Below are the code and all the weights of a small trained network. Each question names an input and a class and asks about switching units off, where a switched-off unit gives its printed mean instead of its output.

import numpy as np


def w(rows, s, z=0):
    codes = np.array(rows[::2]) - 128.0
    scale = np.full(codes.shape[1], s)
    scale[-1] = z or s
    return codes * scale


def f(y):
    return np.maximum(y, 0)


def log_softmax(a):
    a = a - a.max(-1, keepdims=True)
    return a - np.log(np.exp(a).sum(-1, keepdims=True))


def net(x, mask):
    res = np.array(x, float).reshape(1, 8) / 4 @ E
    y = f(res @ A[0][:, :-1].T + A[0][:, -1])
    res = res + np.where(mask, y, B[0][:, -1]) @ B[0][:, :-1]
    return log_softmax(res[-1] @ U[:, :-1].T + U[:, -1])


A, B = {}, {}
E = w([
[127,129,128],'x0',
[255,137,61],'x1',
[128,128,129],'x2',
[128,128,127],'x3',
[66,228,20],'x4',
[128,128,128],'x5',
[155,251,210],'x6',
[128,128,128],'x7',
],0.0083)
A[0] = w([
[26,73,133,214],'neuron 0',
[152,94,158,204],'neuron 1',
[70,207,42,153],'neuron 2',
[20,54,118,212],'neuron 3',
[168,91,126,145],'neuron 4',
[199,191,146,49],'neuron 5',
[101,183,119,87],'neuron 6',
[147,148,87,113],'neuron 7',
[210,193,141,41],'neuron 8',
[114,158,208,138],'neuron 9',
[62,209,242,114],'neuron 10',
[157,168,137,105],'neuron 11',
[218,206,149,41],'neuron 12',
[109,112,129,128],'neuron 13',
[163,82,182,252],'neuron 14',
[119,168,59,118],'neuron 15',
[157,87,160,202],'neuron 16',
[174,89,3,98],'neuron 17',
[215,46,62,129],'neuron 18',
[33,238,92,94],'neuron 19',
[178,63,168,235],'neuron 20',
[117,116,210,170],'neuron 21',
],0.014,0.0037)
B[0] = w([
[92,42,155,220],'neuron 0',
[170,112,159,189],'neuron 1',
[106,97,11,249],'neuron 2',
[68,42,159,231],'neuron 3',
[174,131,116,179],'neuron 4',
[89,59,150,190],'neuron 5',
[165,108,87,174],'neuron 6',
[84,148,116,172],'neuron 7',
[85,57,148,195],'neuron 8',
[106,206,153,198],'neuron 9',
[194,252,116,247],'neuron 10',
[132,92,132,165],'neuron 11',
[83,41,163,207],'neuron 12',
[120,116,136,146],'neuron 13',
[175,128,209,223],'neuron 14',
[67,154,100,201],'neuron 15',
[182,106,147,196],'neuron 16',
[69,251,115,249],'neuron 17',
[232,158,83,251],'neuron 18',
[212,81,33,244],'neuron 19',
[216,99,148,231],'neuron 20',
[112,179,199,204],'neuron 21',
],0.036,0.011)
U = w([
[123,66,253,148],'0',
[219,161,115,158],'1',
[55,67,125,159],'2',
[80,234,107,3],'3',
[138,238,225,154],'4',
],0.0083,0.002)

Each question gives the input, the list of numbers given to net, and the class t.
The units are the neurons (one row each of A and B). Each row of codes is followed by its name. A weight is (code - 128) times the scale printed after its matrix; where a second scale follows, it is the last column's (A, B and U).
mask holds one flag per neuron, in row order. A switched-off neuron (its flag False) gives its mean, the last column of its row in B, instead of its output. The means were averaged over made-up inputs and are rounded, as every weight is.
A unit's drop is (log p(t) with every unit on - log p(t) with that unit switched off) / (log p(t) with every unit on - log p(t) with every unit switched off).
The circuit of an input: a set's keep is (log p(t) with only the set's units on - log p(t) with every unit switched off) / (log p(t) with every unit on - log p(t) with every unit switched off). Starting from the 12 units with the biggest drops (on a tie, the unit counted first), units are removed one at a time, each time the one whose removal leaves the highest keep (on an exact tie, the one counted first), for as long as the keep stays at least 0.8.
circuit, biggest first: the units of the circuit, biggest drop first
top k neurons: the k neurons with the biggest drops, biggest first
drop of u: that unit's drop, to one decimal
input [1,8,-8,0,3,-5,-7,8], class 3: circuit, biggest first => (neuron 17)
input [2,-7,7,-5,0,5,8,-4], class 4: top 2 neurons => (neuron 9; neuron 21)
input [7,6,8,5,4,4,1,-2], class 2: top 2 neurons => (neuron 10; neuron 12)
input [1,0,7,8,2,-4,-1,4], class 2: top 2 neurons => (neuron 10; neuron 18)
input [-7,0,-2,6,-5,-1,3,-3], class 4: top 2 neurons => (neuron 3; neuron 0)
input [3,-4,-3,-1,7,3,0,7], class 2: top 3 neurons => (neuron 18; neuron 2; neuron 3)
input [5,1,-4,4,7,3,2,5], class 2: top 2 neurons => (neuron 18; neuron 10)
input [6,1,5,-8,-6,0,7,-1], class 0: top 2 neurons => (neuron 12; neuron 17)
input [2,6,2,-4,2,6,0,0], class 3: top 2 neurons => (neuron 17; neuron 3)
input [-7,1,7,6,5,-4,8,6], class 2: top 4 neurons => (neuron 12; neuron 18; neuron 8; neuron 5)
input [2,7,-1,-1,3,5,-1,3], class 3: drop of neuron 17 => 0.1
input [-2,-8,-7,5,-2,-6,3,2], class 4: drop of neuron 10 => 0.9
